Here is a tiny trained network, its code and every weight. The questions are about switching its units off for an input and a target symbol, where a switched-off unit gives its printed mean instead of its output.

import numpy as np


def w(rows, s, z=0):
    codes = np.array(rows[::2]) - 128.0
    scale = np.full(codes.shape[1], s)
    scale[-1] = z or s
    return codes * scale


def norm(h):
    return h / np.sqrt((h * h).mean(-1, keepdims=True) + 1e-5)


def softmax(a):
    e = np.exp(a - a.max(-1, keepdims=True))
    return e / e.sum(-1, keepdims=True)


def log_softmax(a):
    a = a - a.max(-1, keepdims=True)
    return a - np.log(np.exp(a).sum(-1, keepdims=True))


def net(x, mask):
    ids = ['ΓΔΣαβεζθλμξπτφψω'.index(c) for c in x.split()]
    T = len(ids)
    res = E[ids] + P[:T]
    u = 0
    for l in range(3):
        r = norm(res)
        for j in range(2):
            rows = slice(3 * j, 3 * j + 3)
            q, k, v = (r @ M[l][rows].T for M in (Q, K, V))
            z = softmax(np.where(np.tri(T) > 0, q @ k.T / 3**0.5, -1e9)) @ v
            o = O[l][rows]
            res = res + np.where(mask[u + j], z, o[:, -1]) @ o[:, :-1]
        u += 2
    return log_softmax(norm(res)[-1] @ U[:, :-1].T + U[:, -1])


Q, K, V, O = {}, {}, {}, {}
E = w([
[148,140,135],'Γ',
[143,150,130],'Δ',
[144,95,147],'Σ',
[143,149,130],'α',
[148,134,144],'β',
[144,86,143],'ε',
[117,107,118],'ζ',
[144,151,130],'θ',
[149,137,137],'λ',
[146,88,145],'μ',
[148,82,146],'ξ',
[155,117,152],'π',
[137,65,143],'τ',
[165,119,162],'φ',
[72,133,184],'ψ',
[166,166,2],'ω',
],0.029)
P = w([
[15,172,140],'0',
[35,122,216],'1',
[36,107,229],'2',
[94,67,220],'3',
[126,65,200],'4',
[150,41,184],'5',
[182,52,174],'6',
[205,49,155],'7',
[219,53,132],'8',
[238,65,111],'9',
[254,112,114],'10',
[243,76,100],'11',
[212,86,154],'12',
],0.0039)
Q[0] = w([
[188,227,46],'0.h0',
[191,184,175],'0.h0',
[116,193,72],'0.h0',
[200,59,239],'0.h1',
[110,215,130],'0.h1',
[193,247,139],'0.h1',
],0.012)
K[0] = w([
[197,126,102],'0.h0',
[246,99,218],'0.h0',
[175,154,111],'0.h0',
[111,101,227],'0.h1',
[132,157,152],'0.h1',
[153,172,176],'0.h1',
],0.014)
V[0] = w([
[117,89,216],'0.h0',
[254,121,165],'0.h0',
[70,156,120],'0.h0',
[27,118,175],'0.h1',
[219,129,100],'0.h1',
[82,169,195],'0.h1',
],0.008)
O[0] = w([
[200,173,193,255],'0.h0',
[116,57,123,124],'0.h0',
[115,173,96,136],'0.h0',
[207,115,100,217],'0.h1',
[114,36,158,69],'0.h1',
[159,2,152,209],'0.h1',
],0.0072,0.007)
Q[1] = w([
[146,182,254],'1.h0',
[134,170,192],'1.h0',
[188,42,40],'1.h0',
[150,183,170],'1.h1',
[245,115,135],'1.h1',
[114,108,193],'1.h1',
],0.0093)
K[1] = w([
[229,254,67],'1.h0',
[205,134,98],'1.h0',
[67,92,208],'1.h0',
[131,56,98],'1.h1',
[225,214,31],'1.h1',
[83,187,82],'1.h1',
],0.007)
V[1] = w([
[119,107,165],'1.h0',
[13,135,225],'1.h0',
[142,68,86],'1.h0',
[7,73,218],'1.h1',
[135,67,25],'1.h1',
[234,93,47],'1.h1',
],0.011)
O[1] = w([
[145,152,247,171],'1.h0',
[221,231,131,159],'1.h0',
[128,201,51,91],'1.h0',
[254,203,115,164],'1.h1',
[91,129,56,1],'1.h1',
[29,49,146,102],'1.h1',
],0.0075,0.0083)
Q[2] = w([
[116,231,73],'2.h0',
[116,171,217],'2.h0',
[148,176,8],'2.h0',
[159,123,143],'2.h1',
[183,148,120],'2.h1',
[138,34,184],'2.h1',
],0.016)
K[2] = w([
[145,166,89],'2.h0',
[5,156,149],'2.h0',
[199,146,82],'2.h0',
[185,111,141],'2.h1',
[159,184,91],'2.h1',
[136,98,111],'2.h1',
],0.02)
V[2] = w([
[119,247,231],'2.h0',
[44,96,213],'2.h0',
[8,231,129],'2.h0',
[207,66,120],'2.h1',
[75,68,69],'2.h1',
[216,74,23],'2.h1',
],0.013)
O[2] = w([
[215,201,111,254],'2.h0',
[201,98,37,181],'2.h0',
[238,121,157,74],'2.h0',
[5,94,210,191],'2.h1',
[167,190,198,16],'2.h1',
[2,138,232,94],'2.h1',
],0.0091,0.013)
U = w([
[123,130,124,97],'Γ',
[113,139,113,130],'Δ',
[124,123,115,79],'Σ',
[118,138,113,114],'α',
[126,118,121,79],'β',
[113,119,117,114],'ε',
[126,134,5,177],'ζ',
[116,136,112,115],'θ',
[105,129,127,165],'λ',
[105,97,136,121],'μ',
[108,107,142,107],'ξ',
[116,74,187,75],'π',
[109,123,140,116],'τ',
[124,59,225,65],'φ',
[224,146,142,177],'ψ',
[83,161,48,254],'ω',
],0.02,0.0094)

Each question gives the input, a string of symbols that net reads in full, and the target symbol t.
The units are the heads (3 rows each of Q, K, V and O). Each row of codes is followed by its name. A weight is (code - 128) times the scale printed after its matrix; where a second scale follows, it is the last column's (O and U).
mask holds one flag per head, layer by layer. A switched-off head (its flag False) gives its mean, the last column of its rows in O, instead of its output. The means were averaged over made-up inputs and are rounded, as every weight is.
A unit's drop is (log p(t) with every unit on - log p(t) with that unit switched off) / (log p(t) with every unit on - log p(t) with every unit switched off).
The circuit of an input: a set's keep is (log p(t) with only the set's units on - log p(t) with every unit switched off) / (log p(t) with every unit on - log p(t) with every unit switched off). Starting from all 6 units, units are removed one at a time, each time the one whose removal leaves the highest keep (on an exact tie, the one counted first), for as long as the keep stays at least 0.8.
units of the circuit, in order: the units of the circuit, biggest drop first
unit that matters most: the unit with the biggest drop
which heads matter: for each layer, one digit per head in row order, 1 if its drop is at least 0.15 and else 0, layers parted by /
drop of u: that unit's drop, to one decimal
input φ Σ ξ, target φ: which heads matter	01 / 00 / 10
input α ψ ε ψ π φ φ Σ β, target φ: unit that matters most	1.h1
input λ ψ β ε λ ε ψ φ φ Γ, target φ: units of the circuit, in order	2.h1, 0.h0
input ψ ψ φ ψ φ ψ ξ μ φ μ, target φ: which heads matter	00 / 01 / 00
input ψ ψ ζ, target ζ: which heads matter	01 / 01 / 11
input ξ ε π ξ ψ λ π φ, target φ: units of the circuit, in order	1.h1, 2.h1
input μ ψ ψ ψ φ ψ λ ψ ξ ω, target ω: which heads matter	10 / 00 / 10
input ψ β ψ β φ Σ, target φ: units of the circuit, in order	1.h1, 2.h0
input φ Δ Γ, target φ: which heads matter	11 / 00 / 10
input π ψ β μ π φ ε, target φ: which heads matter	01 / 01 / 00
input Γ τ φ ψ π φ ε, target φ: which heads matter	11 / 01 / 11
input φ ξ ζ, target ζ: which heads matter	00 / 11 / 11
input ψ μ ψ ε ε ψ ψ Γ φ Σ, target φ: units of the circuit, in order	1.h1, 2.h1
input φ π β, target φ: unit that matters most	0.h0
input ψ β θ φ θ, target φ: which heads matter	11 / 01 / 10
input φ φ ψ μ φ ε ξ, target φ: which heads matter	01 / 01 / 11
input ε ξ φ ψ π π Γ ψ λ Γ φ μ, target φ: which heads matter	10 / 01 / 01
input π ψ φ φ ψ φ φ α, target φ: which heads matter	11 / 01 / 11
input ψ ψ μ ψ Γ ψ μ β τ ω, target ω: drop of 0.h0	0.0
input τ φ π, target φ: units of the circuit, in order	2.h0
input π π φ, target φ: drop of 0.h1	0.1
input φ ψ ψ φ π ψ λ φ π, target φ: drop of 0.h0	0.2
